Below are the code and all the weights of a small trained network. Each question names an input and a class and asks about switching units off, where a switched-off unit gives its printed mean instead of its output.

import numpy as np


def w(rows, s, z=0):
    codes = np.array(rows[::2]) - 128.0
    scale = np.full(codes.shape[1], s)
    scale[-1] = z or s
    return codes * scale


def f(y):
    return y / 2 * (1 + np.tanh(0.7978845608 * (y + 0.044715 * y**3)))


def log_softmax(a):
    a = a - a.max(-1, keepdims=True)
    return a - np.log(np.exp(a).sum(-1, keepdims=True))


def net(x, mask):
    res = np.array(x, float).reshape(1, 8) / 4 @ E
    y = f(res @ A[0][:, :-1].T + A[0][:, -1])
    res = res + np.where(mask, y, B[0][:, -1]) @ B[0][:, :-1]
    return log_softmax(res[-1] @ U[:, :-1].T + U[:, -1])


A, B = {}, {}
E = w([
[135,128,135,112],'x0',
[116,133,120,147],'x1',
[139,118,133,114],'x2',
[1,44,54,69],'x3',
[126,105,108,158],'x4',
[199,198,9,64],'x5',
[125,130,126,134],'x6',
[101,153,116,161],'x7',
],0.0081)
A[0] = w([
[156,144,60,164,254],'N1',
[134,188,176,201,36],'N2',
[106,182,73,137,240],'N3',
[163,191,35,93,149],'N4',
[38,91,102,38,114],'N5',
[83,129,208,167,190],'N6',
[130,85,160,184,174],'N7',
[90,97,38,151,82],'N8',
[165,152,53,156,231],'N9',
[155,119,176,99,191],'N10',
[77,126,219,131,155],'N11',
[254,157,159,204,26],'N12',
[184,136,147,148,99],'N13',
[111,136,144,158,224],'N14',
[67,201,132,176,233],'N15',
],0.014,0.0016)
B[0] = w([
[133,78,116,58,184],'N1',
[38,126,139,171,182],'N2',
[157,96,146,137,177],'N3',
[228,33,147,30,238],'N4',
[52,154,56,254,234],'N5',
[168,40,217,35,191],'N6',
[224,17,118,4,168],'N7',
[99,145,128,189,190],'N8',
[194,71,180,68,198],'N9',
[86,172,92,109,150],'N10',
[221,53,178,81,189],'N11',
[39,236,88,241,246],'N12',
[68,144,83,206,170],'N13',
[149,53,195,117,144],'N14',
[145,146,113,82,150],'N15',
],0.0061,0.012)
U = w([
[248,75,186,18,255],'0',
[2,189,111,207,1],'1',
],0.0096,0.00056)

Each question gives the input, the list of numbers given to net, and the class t.
The units are the neurons (one row each of A and B). Each row of codes is followed by its name. A weight is (code - 128) times the scale printed after its matrix; where a second scale follows, it is the last column's (A, B and U).
mask holds one flag per neuron, in row order. A switched-off neuron (its flag False) gives its mean, the last column of its row in B, instead of its output. The means were averaged over made-up inputs and are rounded, as every weight is.
A unit's drop is (log p(t) with every unit on - log p(t) with that unit switched off) / (log p(t) with every unit on - log p(t) with every unit switched off).
The circuit of an input: a set's keep is (log p(t) with only the set's units on - log p(t) with every unit switched off) / (log p(t) with every unit on - log p(t) with every unit switched off). Starting from the 12 units with the biggest drops (on a tie, the unit counted first), units are removed one at a time, each time the one whose removal leaves the highest keep (on an exact tie, the one counted first), for as long as the keep stays at least 0.8.
units of the circuit, in order: the units of the circuit, biggest drop first
unit that matters most: the unit with the biggest drop
top k neurons: the k neurons with the biggest drops, biggest first
drop of u: that unit's drop, to one decimal
input [8,-7,5,-6,0,-5,1,8], class 1: top 2 neurons : (N12 N4)
input [0,4,-4,-2,-1,1,5,-5], class 1: unit that matters most : N4
input [2,8,-8,-7,7,-7,8,6], class 0: top 2 neurons : (N7 N6)
input [4,0,-7,-8,-5,-6,-3,-5], class 1: top 3 neurons : (N12 N2 N4)
input [-1,5,-4,-2,3,0,-6,-1], class 1: top 3 neurons : (N4 N11 N6)
input [3,0,-4,7,0,-8,-4,2], class 0: top 2 neurons : (N11 N6)
input [8,2,0,4,6,4,3,8], class 0: top 2 neurons : (N12 N4)
input [1,-5,3,8,0,7,0,-5], class 1: top 2 neurons : (N5 N8)
input [6,1,-3,7,4,-8,1,-8], class 0: top 2 neurons : (N11 N7)
input [5,7,-6,-7,4,5,4,-6], class 1: drop of N12 : 1.7
input [7,6,-2,1,8,-2,-4,4], class 0: drop of N5 : 0.3
input [-1,1,-8,-1,-2,-1,-4,8], class 0: drop of N12 : 1.1
input [-4,-5,-5,-7,-1,4,6,-2], class 1: drop of N12 : 0.8
input [6,-6,-8,4,3,-2,8,-4], class 1: units of the circuit, in order : (N4)
